[  5  46  37  -3  60  -9  44  28  28 -51  33 -27  58 -14  44  -4 106  -1
 -36 -65 -36 -19  35  23 -22 -60  -8  12 -29   9  37   2  31  -7  55] -> j_704
[ -9  12  -1  14 -53  31  43  -2   4   1 -21 -61 -10  -1  34 -38 -24 -23
  32 -15 -20 -51  62  -2  22 -20 -34 -10  -2  -4 -74 -27 -12  33 -22] -> j_847
[-12 -18 -23  -7 -47  14  -5  -3 -22   6  -4  44   3 -30 -24  18 -41  44
  10  13  17   8 -16   5   4   0  -8  -8  40  29   4 -17 -16  -4 -18] -> j_601
[ 14 -61  -9 -11 -56  51 -62  41 -29  47 -83  64 -24  68  27  20 -52 -47
  85  41   5 -30   2  18  13  26  21  72  -7   4 -61  12 -37  -3 -60] -> j_927
[ 25  73  43  68   0   2  25   1 -34 -10  15  20 -32  26 -62 -20  29  22
  -1  31  53 -47  15  32 -49   8 -40  51 -19 -13  14   3  20 -23  27] -> j_306
[ 18  13  21 -35   2   0  -1  13   3  13 -52   4  23   4  13  -4 -16  -2
 -27 -20  -3  17 -38  -1  45   4  26 -11  -1 -34  10 -41  34  37  -5] -> j_400
[ -4  17  -7 -28 -18 -44 -22 -13   8  33   1  -8   1 -33   4   9  35 -30
  -3  -3  17  -1  23  14 -24  19 -26 -31  39  66  -1  58 -22  -9  10] -> j_138
tags:
[1] -> j_468
[-29] -> j_805
[-16] -> j_418
[-41] -> j_322
[-17] -> j_491
[2] -> j_891
[-27] -> j_835
[12] -> j_432
[3] -> j_142
[-1] -> j_982
key j_704 31: 
j_891
j_704
[  5  46  37  -3  60  -9  44  28  28 -51  33 -27  58 -14  44  -4 106  -1
 -36 -65 -36 -19  35  23 -22 -60  -8  12 -29   9  37   2  31  -7  55]

[-17  40 -24 -49  34  -4 -24  11  28  14 -51] -> j_887
[ 11 -16   6   2   2  -8 -19  21   8 -37  -2] -> j_704
[-11 -22 -10 -25   9   4   5  -4 -53   3 -14] -> j_138
[-27 -15 -20  33 -20  33  33   5 -15  -4 -15] -> j_306
[ -6 -32  -7 -17 -65   0 -10  42  37  -9 -32] -> j_937
[  0   2   3  27  12  -7 -46 -29  16 -59  28] -> j_400
[ 1 32  6  0 -5 -3 20 23 11  4  4] -> j_847
[ -5   5  -1  15  66   3  34 -41 -20 -12  39] -> j_927
[ 21  20  12  27  51  28   6  -4 -53   3  12] -> j_892
[ -16  -74    1    8   55   22   31   20   23 -102   22] -> j_321
j_937
[ -6 -32  -7 -17 -65   0 -10  42  37  -9 -32]
count j_306: [33]
3
dup j_321: 
[22]
key -> tag
[33] -> j_106
[34] -> j_185
[-10] -> j_172
[6] -> j_123
[-27] -> j_948
[-9] -> j_594
[32] -> j_173
key j_306 6: 
j_106
tail: [  6  -4 -53   3]
[12]
count j_400: [-59]
1

[   6  -33    0 -119  -42   -1  -28  -15] = j_601
[ 65 110  19 -22 -44 120 -10  73] = j_306
[ 11  37 -42  55 -24 -33  67   8] = j_927
[ 33  33  -7  33  24 -16  33  20] = j_138
[-122  -19  -84   65  -44  119  -10  -10] = j_321
[  0  46 -11  21  22 -21  40  36] = j_887
[ 46  73 -26  37 -21 -35 -49  42] = j_704
[ 53 -58 -27 -38  12  -2  80  10] = j_937
j_306
[ 65 110  19 -22 -44 120 -10  73]
Table of tags by key:
[20] -> j_605
[8] -> j_760
[-14] -> j_944
[7] -> j_278
[-15] -> j_171
[19] -> j_406
key j_927 7: 
j_760
find: [ 65 110  19 -22 -44 120 -10  73]
j_306
dup j_138: 
[33]
tail: [-44 119 -10]
[-10]

[22 39 10 27  9 28] -> j_306
[48 20 20 54  0 20] -> j_997
[-1 10 49 69 -4 10] -> j_937
[ 8  9 80 64 23 19] -> j_887
[48  5 10 54  0 20] -> j_892
[34 29 29 93 -3  3] -> j_138
[46 49 40 39  5 20] -> j_400
[10 39 10 46  7 12] -> j_927
[ 35  19  30 107  18  21] -> j_704
j_138
[34 29 29 93 -3  3]
count j_997: [19]
0

[ 25   8 -32   7] = j_927
[-66 -25 106 -36] = j_321
[ 36  -3 -69  21] = j_306
[ 25   9 -44  21] = j_138
[ 47  22 -76  31] = j_601
[  71    0 -111   40] = j_937
[-16 -10  42 -15] = j_892
[30 11 30 30] = j_400
[-30  -6  65 -30] = j_847
[-6 21 -2  7] = j_887
[ 42  -7 -65  19] = j_997
[-37   0  57 -26] = j_704
tags:
[-10] -> j_875
[42] -> j_97
[30] -> j_177
[41] -> j_169
[29] -> j_144
key j_892 2: 
j_97
tail: [11 30]
[30]
count j_400: [31]
0
count j_887: [-6]
1
find: [ 25   9 -44  21]
j_138
tail: [25  9]
[-44  21]
find: [ 25   8 -32   7]
j_927

